Here is a tiny trained network, its code and every weight. The questions are about switching its units off for an input and a target symbol, where a switched-off unit gives its printed mean instead of its output.

import numpy as np


def w(rows, s, z=0):
    codes = np.array(rows[::2]) - 128.0
    scale = np.full(codes.shape[1], s)
    scale[-1] = z or s
    return codes * scale


def f(y):
    return np.maximum(y, 0)


def softmax(a):
    e = np.exp(a - a.max(-1, keepdims=True))
    return e / e.sum(-1, keepdims=True)


def log_softmax(a):
    a = a - a.max(-1, keepdims=True)
    return a - np.log(np.exp(a).sum(-1, keepdims=True))


def net(x, mask):
    ids = ['ΓΔΠαβεζηλμστφψω'.index(c) for c in x.split()]
    T = len(ids)
    res = E[ids] + P[:T]
    u = 0
    for l in range(2):
        r = res
        for j in range(3):
            rows = slice(2 * j, 2 * j + 2)
            q, k, v = (r @ M[l][rows].T for M in (Q, K, V))
            z = softmax(np.where(np.tri(T) > 0, q @ k.T / 2**0.5, -1e9)) @ v
            o = O[l][rows]
            res = res + np.where(mask[u + j], z, o[:, -1]) @ o[:, :-1]
        u += 3
        y = f(res @ A[l][:, :-1].T + A[l][:, -1])
        res = res + np.where(mask[u : u + 4], y, B[l][:, -1]) @ B[l][:, :-1]
        u += 4
    return log_softmax(res[-1] @ U[:, :-1].T + U[:, -1])


Q, K, V, O, A, B = {}, {}, {}, {}, {}, {}
E = w([
[219,219,160,144,52,131,164,166,41,111,71,113],'Γ',
[144,106,182,164,158,184,112,166,210,62,119,153],'Δ',
[39,109,174,99,81,77,146,173,86,74,60,66],'Π',
[123,89,62,60,164,84,37,157,98,189,217,64],'α',
[79,17,160,133,114,48,94,199,94,106,138,177],'β',
[103,175,110,65,145,167,10,99,177,45,106,43],'ε',
[225,133,81,141,91,107,25,180,157,175,135,201],'ζ',
[124,186,64,180,130,222,137,45,59,105,168,150],'η',
[136,62,171,213,164,102,151,58,88,189,145,72],'λ',
[87,152,41,218,79,59,109,170,174,144,124,47],'μ',
[185,40,89,57,48,65,143,58,96,184,96,56],'σ',
[186,217,180,175,119,166,60,172,180,254,78,50],'τ',
[145,197,166,188,84,76,46,161,74,74,234,140],'φ',
[229,157,93,204,229,54,106,141,129,59,70,135],'ψ',
[83,144,139,193,12,91,141,17,200,107,120,219],'ω',
],0.0096)
P = w([
[134,133,162,101,205,65,254,159,96,108,196,106],'0',
[151,112,142,164,105,36,161,142,132,96,152,91],'1',
[163,104,141,175,102,64,125,122,134,107,143,98],'2',
[153,117,145,169,99,55,101,105,140,108,136,116],'3',
[118,129,119,182,146,61,86,74,132,133,112,111],'4',
[145,102,123,187,94,86,64,106,124,118,116,107],'5',
[145,115,131,184,107,99,56,99,131,120,112,111],'6',
[149,99,116,156,108,110,73,110,123,101,117,108],'7',
[137,135,139,171,132,79,79,83,128,126,113,110],'8',
[123,110,100,165,127,119,62,101,122,114,81,116],'9',
[164,110,142,139,107,101,95,110,127,100,148,106],'10',
[108,126,115,171,130,101,75,99,124,137,103,108],'11',
[121,125,117,157,132,110,99,108,116,119,96,93],'12',
[135,114,117,126,131,110,110,125,124,98,120,96],'13',
],0.0051)
Q[0] = w([
[154,165,72,184,51,76,41,201,158,193,129,78],'0.h1',
[160,102,162,132,112,106,93,112,128,197,52,53],'0.h1',
[154,168,78,194,85,116,37,42,112,75,150,104],'0.h2',
[96,157,160,62,191,233,254,137,143,157,149,212],'0.h2',
[110,153,143,138,118,191,140,214,175,128,157,189],'0.h3',
[152,48,126,132,91,48,46,69,124,115,67,53],'0.h3',
],0.0059)
K[0] = w([
[184,143,136,159,101,175,1,99,148,167,84,150],'0.h1',
[103,184,124,162,97,160,83,125,170,188,98,92],'0.h1',
[105,132,109,159,124,177,82,47,90,96,98,164],'0.h2',
[97,98,131,62,118,132,224,161,112,163,195,56],'0.h2',
[99,160,163,153,175,149,114,186,109,77,164,182],'0.h3',
[144,76,85,104,48,91,120,57,136,180,94,123],'0.h3',
],0.0073)
V[0] = w([
[212,164,160,44,133,191,68,168,109,206,133,140],'0.h1',
[167,130,163,132,218,109,136,86,121,22,197,253],'0.h1',
[161,23,72,88,67,137,187,109,134,205,44,185],'0.h2',
[249,118,108,190,245,29,97,236,88,89,51,112],'0.h2',
[136,65,26,173,72,72,80,32,154,144,38,60],'0.h3',
[101,25,118,80,86,91,145,61,144,175,119,178],'0.h3',
],0.0047)
O[0] = w([
[180,164,131,61,127,183,24,167,102,194,82,144,88],'0.h1',
[158,97,122,175,175,184,96,84,101,50,181,212,98],'0.h1',
[110,124,101,75,100,123,179,128,145,189,106,203,63],'0.h2',
[171,91,128,133,226,1,128,158,89,116,103,119,254],'0.h2',
[157,71,76,92,112,73,195,126,171,105,126,81,242],'0.h3',
[85,70,111,55,97,86,155,104,172,157,147,189,129],'0.h3',
],0.0058,0.0052)
A[0] = w([
[181,58,99,97,96,73,161,65,159,185,155,147,253],'0.n1',
[220,101,167,117,107,91,193,53,78,180,74,111,229],'0.n2',
[183,125,120,132,163,114,77,84,67,99,253,75,241],'0.n3',
[118,35,173,207,178,122,179,182,186,80,131,161,233],'0.n4',
],0.0055,0.0018)
B[0] = w([
[209,76,50,90,80,119,119,99,244,176,61,143,229],'0.n1',
[253,81,134,87,137,131,140,100,124,100,15,111,213],'0.n2',
[108,130,38,151,134,150,52,84,59,113,140,101,255],'0.n3',
[96,158,189,187,217,43,91,94,212,140,173,131,244],'0.n4',
],0.0055,0.0056)
Q[1] = w([
[104,185,156,117,160,219,122,178,11,164,252,245],'1.h1',
[65,175,197,141,145,132,183,130,80,136,95,209],'1.h1',
[202,128,147,151,92,90,111,120,118,70,73,70],'1.h2',
[164,169,73,178,170,74,72,166,83,60,121,60],'1.h2',
[117,101,174,77,125,149,140,86,73,104,207,66],'1.h3',
[166,28,113,82,150,66,96,60,118,94,149,81],'1.h3',
],0.0035)
K[1] = w([
[71,241,87,249,153,201,73,122,105,149,246,248],'1.h1',
[130,185,190,189,155,135,157,105,167,159,134,160],'1.h1',
[152,100,59,160,109,50,119,68,179,153,72,144],'1.h2',
[203,4,5,73,51,79,136,50,172,168,94,26],'1.h2',
[60,114,196,149,212,128,135,126,78,43,221,118],'1.h3',
[136,116,155,84,85,100,43,117,101,69,176,188],'1.h3',
],0.0039)
V[1] = w([
[80,152,253,189,143,146,149,166,135,65,136,119],'1.h1',
[157,104,133,80,117,123,209,44,106,88,78,145],'1.h1',
[185,119,161,91,159,144,174,45,132,111,91,151],'1.h2',
[88,199,127,231,112,98,107,159,116,104,149,149],'1.h2',
[64,56,142,113,88,135,103,170,125,130,165,140],'1.h3',
[58,136,136,79,170,125,154,139,54,109,234,116],'1.h3',
],0.0048)
O[1] = w([
[97,76,194,63,183,61,113,144,159,55,15,131,2],'1.h1',
[155,90,164,180,61,195,177,47,34,56,141,122,193],'1.h1',
[192,59,176,170,126,140,122,59,158,116,44,128,161],'1.h2',
[118,236,84,141,164,131,244,167,88,67,185,185,71],'1.h2',
[79,85,142,124,143,40,76,120,89,118,191,129,89],'1.h3',
[47,105,62,167,99,114,31,101,87,155,80,4,67],'1.h3',
],0.004,0.0098)
A[1] = w([
[146,99,126,112,175,100,59,132,181,169,136,152,189],'1.n1',
[136,80,91,97,66,192,129,128,102,217,104,73,116],'1.n2',
[121,204,133,82,179,155,109,132,236,49,122,89,208],'1.n3',
[134,157,112,160,196,38,97,255,192,159,139,172,246],'1.n4',
],0.005,0.0012)
B[1] = w([
[105,52,103,26,172,171,92,121,169,153,116,142,201],'1.n1',
[64,197,207,100,83,76,94,106,156,105,204,135,219],'1.n2',
[49,226,168,189,96,189,8,135,254,74,94,37,177],'1.n3',
[123,169,114,41,197,158,200,190,158,90,250,187,254],'1.n4',
],0.0058,0.006)
U = w([
[61,48,152,72,165,66,155,149,135,131,195,196,84],'Γ',
[177,141,80,124,201,99,154,126,135,64,100,139,24],'Δ',
[47,104,187,89,112,53,177,171,106,59,46,71,255],'Π',
[80,109,39,36,168,132,100,137,91,211,164,72,43],'α',
[179,119,51,74,137,204,114,206,141,150,131,229,145],'β',
[198,180,126,129,99,146,174,201,49,76,44,119,152],'ε',
[154,205,194,75,147,162,120,192,148,225,97,97,171],'ζ',
[84,147,205,129,158,210,129,128,208,99,173,147,129],'η',
[113,175,60,136,127,95,220,173,180,135,171,68,160],'λ',
[129,183,133,210,85,81,94,141,73,108,232,131,128],'μ',
[97,145,147,139,59,109,147,68,205,101,123,200,166],'σ',
[141,142,184,122,105,164,130,140,135,196,144,111,38],'τ',
[92,125,124,147,80,140,13,127,160,98,73,58,96],'φ',
[146,53,123,191,190,125,118,94,120,199,51,70,121],'ψ',
[125,174,31,172,117,255,211,64,96,89,173,161,199],'ω',
],0.0054,0.0028)

Each question gives the input, a string of symbols that net reads in full, and the target symbol t.
The units are the heads (2 rows each of Q, K, V and O) and the neurons (one row each of A and B). Each row of codes is followed by its name. A weight is (code - 128) times the scale printed after its matrix; where a second scale follows, it is the last column's (O, A, B and U).
mask holds one flag per unit, layer by layer, with each layer's heads first. A switched-off unit (its flag False) gives its mean, the last column of its rows in O or B, instead of its output. The means were averaged over made-up inputs and are rounded, as every weight is.
A unit's drop is (log p(t) with every unit on - log p(t) with that unit switched off) / (log p(t) with every unit on - log p(t) with every unit switched off).
The circuit of an input: a set's keep is (log p(t) with only the set's units on - log p(t) with every unit switched off) / (log p(t) with every unit on - log p(t) with every unit switched off). Starting from the 12 units with the biggest drops (on a tie, the unit counted first), units are removed one at a time, each time the one whose removal leaves the highest keep (on an exact tie, the one counted first), for as long as the keep stays at least 0.8.
units of the circuit, in order: the units of the circuit, biggest drop first
most important unit: the unit with the biggest drop
k most important neurons: the k neurons with the biggest drops, biggest first
top k neurons in layer l: the k neurons of layer l with the biggest drops, biggest first
which heads matter: for each layer, one digit per head in row order, 1 if its drop is at least 0.15 and else 0, layers parted by /
drop of u: that unit's drop, to one decimal
input ψ β ψ λ μ ψ φ σ μ Δ ω, target ω: units of the circuit, in order -> 1.h1; 0.n1; 0.h3; 0.n2
input ψ σ φ β φ μ μ φ μ ψ β μ, target ψ: which heads matter -> 010 / 010
input λ σ ω μ, target ω: units of the circuit, in order -> 1.h1; 0.h2; 0.n1
input ζ Δ λ λ φ ψ ζ Π μ σ φ φ, target φ: which heads matter -> 001 / 010
input λ ψ φ ε, target φ: most important neuron -> 1.n3
input Π σ β μ, target σ: 3 most important neurons -> 0.n1; 0.n2; 1.n2
input Δ ε σ Γ ψ μ ψ ψ α, target ψ: which heads matter -> 010 / 010
input Π σ ε μ ε ζ ψ β Γ μ ζ φ φ, target φ: top 3 neurons in layer 0 -> 0.n1; 0.n2; 0.n3
input ψ σ μ, target ψ: 3 most important neurons -> 0.n2; 1.n4; 0.n4
input μ Π μ ψ σ β, target ψ: top 3 neurons in layer 0 -> 0.n2; 0.n4; 0.n1
input ψ φ ψ ε μ λ, target ψ: top 2 neurons in layer 1 -> 1.n4; 1.n2
input τ ψ μ ζ α Δ β, target Γ: 2 most important neurons -> 1.n4; 0.n4
input λ α μ σ, target σ: top 2 neurons in layer 0 -> 0.n1; 0.n2
input Π Π ζ φ φ μ η μ Γ, target ε: most important neuron -> 0.n4
input φ μ Δ, target η: 3 most important neurons -> 1.n3; 0.n4; 1.n4
input ζ ψ α, target α: 2 most important neurons -> 0.n3; 1.n1
input ω μ Π η Δ, target η: which heads matter -> 000 / 100
input β μ Γ, target ε: top 2 neurons in layer 0 -> 0.n2; 0.n4
input φ β α Δ μ μ, target λ: 2 most important neurons -> 1.n4; 0.n2
input α σ φ α, target φ: most important unit -> 1.h2
input Γ β σ Δ φ ψ φ ψ η, target ψ: top 2 neurons in layer 0 -> 0.n1; 0.n2
input ψ ψ σ λ μ Π μ Δ Π μ β ψ, target ψ: drop of 1.h1 -> 0.1
input ε φ φ α, target α: top 2 neurons in layer 0 -> 0.n3; 0.n2
input ε ψ ψ ψ σ, target ψ: drop of 0.n2 -> 0.4
input μ Π ψ, target Δ: top 3 neurons in layer 0 -> 0.n2; 0.n4; 0.n3
input Π Π σ, target σ: drop of 0.h3 -> 0.2
input μ ψ λ, target ψ: drop of 0.h3 -> 0.0
